Here is a tiny trained network, its code and every weight. The questions are about switching its units off for an input and a class, where a switched-off unit gives its printed mean instead of its output.

import numpy as np


def w(rows, s, z=0):
    codes = np.array(rows[::2]) - 128.0
    scale = np.full(codes.shape[1], s)
    scale[-1] = z or s
    return codes * scale


def f(y):
    return np.maximum(y, 0)


def log_softmax(a):
    a = a - a.max(-1, keepdims=True)
    return a - np.log(np.exp(a).sum(-1, keepdims=True))


def net(x, mask):
    res = np.array(x, float).reshape(1, 6) / 4 @ E
    y = f(res @ A[0][:, :-1].T + A[0][:, -1])
    res = res + np.where(mask, y, B[0][:, -1]) @ B[0][:, :-1]
    return log_softmax(res[-1] @ U[:, :-1].T + U[:, -1])


A, B = {}, {}
E = w([
[7,80,189,115,45,128,64],'x0',
[132,132,130,126,125,129,123],'x1',
[217,5,186,166,126,116,67],'x2',
[122,122,125,129,135,134,132],'x3',
[140,149,254,20,212,138,163],'x4',
[112,111,117,134,148,128,140],'x5',
],0.011)
A[0] = w([
[112,131,135,152,160,117,109,45],'n0',
[42,118,184,141,100,118,94,24],'n1',
[89,105,150,110,93,157,95,25],'n2',
[140,130,86,168,74,131,118,126],'n3',
[122,94,45,155,62,136,123,110],'n4',
[200,7,165,137,124,130,112,78],'n5',
[231,155,89,128,174,128,160,1],'n6',
[153,128,114,103,65,102,146,131],'n7',
[119,127,239,39,177,121,168,130],'n8',
[63,89,184,102,58,98,123,70],'n9',
[133,144,78,174,96,117,90,131],'n10',
[105,104,100,163,111,110,138,141],'n11',
[115,149,204,119,183,135,123,118],'n12',
[170,81,176,135,97,121,107,89],'n13',
[184,149,102,133,164,115,138,39],'n14',
[31,245,89,74,120,129,159,76],'n15',
[158,83,165,138,135,123,105,88],'n16',
],0.02,0.0048)
B[0] = w([
[151,159,125,133,98,178,97,128],'n0',
[113,143,109,29,176,137,132,201],'n1',
[95,94,97,127,153,158,142,172],'n2',
[131,134,132,128,64,126,124,188],'n3',
[144,108,123,138,57,97,140,209],'n4',
[134,159,157,209,179,111,132,214],'n5',
[101,114,80,32,187,147,136,204],'n6',
[151,112,147,131,119,147,156,144],'n7',
[146,116,127,135,1,120,142,237],'n8',
[112,114,86,59,181,142,130,207],'n9',
[134,126,158,115,66,126,132,192],'n10',
[154,152,141,92,81,133,110,169],'n11',
[129,131,139,115,60,110,107,185],'n12',
[137,137,152,159,171,116,122,177],'n13',
[85,114,122,74,155,145,115,173],'n14',
[147,139,163,232,204,120,114,252],'n15',
[137,126,129,195,148,150,113,170],'n16',
],0.028,0.029)
U = w([
[133,62,213,100,46,106,146,196],'0',
[121,116,254,194,238,121,121,9],'1',
[63,55,142,21,209,169,143,177],'2',
],0.006,0.0012)

Each question gives the input, the list of numbers given to net, and the class t.
The units are the neurons (one row each of A and B). Each row of codes is followed by its name. A weight is (code - 128) times the scale printed after its matrix; where a second scale follows, it is the last column's (A, B and U).
mask holds one flag per neuron, in row order. A switched-off neuron (its flag False) gives its mean, the last column of its row in B, instead of its output. The means were averaged over made-up inputs and are rounded, as every weight is.
A unit's drop is (log p(t) with every unit on - log p(t) with that unit switched off) / (log p(t) with every unit on - log p(t) with every unit switched off).
The circuit of an input: a set's keep is (log p(t) with only the set's units on - log p(t) with every unit switched off) / (log p(t) with every unit on - log p(t) with every unit switched off). Starting from the 12 units with the biggest drops (on a tie, the unit counted first), units are removed one at a time, each time the one whose removal leaves the highest keep (on an exact tie, the one counted first), for as long as the keep stays at least 0.8.
circuit, biggest first: the units of the circuit, biggest drop first
k most important neurons: the k neurons with the biggest drops, biggest first
drop of u: that unit's drop, to one decimal
input [-8,2,1,3,-4,-2], class 2: circuit, biggest first -> [n6]
input [-7,-8,4,1,7,6], class 0: 3 most important neurons -> [n8; n12; n9]
input [4,8,4,-7,3,0], class 1: 3 most important neurons -> [n5; n6; n13]
input [5,7,5,-3,-1,-7], class 1: 2 most important neurons -> [n5; n6]
input [8,-6,6,4,3,6], class 2: 2 most important neurons -> [n9; n1]
input [-7,-3,-4,-2,6,-4], class 2: 4 most important neurons -> [n6; n14; n4; n10]
input [-7,-7,-7,7,8,4], class 0: 2 most important neurons -> [n8; n12]
input [6,-5,-8,-1,7,6], class 1: 2 most important neurons -> [n15; n4]
input [2,-2,-6,-2,-5,4], class 1: 3 most important neurons -> [n15; n8; n12]
input [-6,-2,3,3,0,5], class 2: 2 most important neurons -> [n6; n15]
input [-6,-8,7,-7,-3,0], class 1: drop of n5 -> 7.5
input [-5,-3,2,1,3,6], class 2: drop of n6 -> 1.6
input [4,5,-6,8,-3,-8], class 1: drop of n15 -> 2.6
input [-4,-3,6,-4,-3,-5], class 1: circuit, biggest first -> [n5]
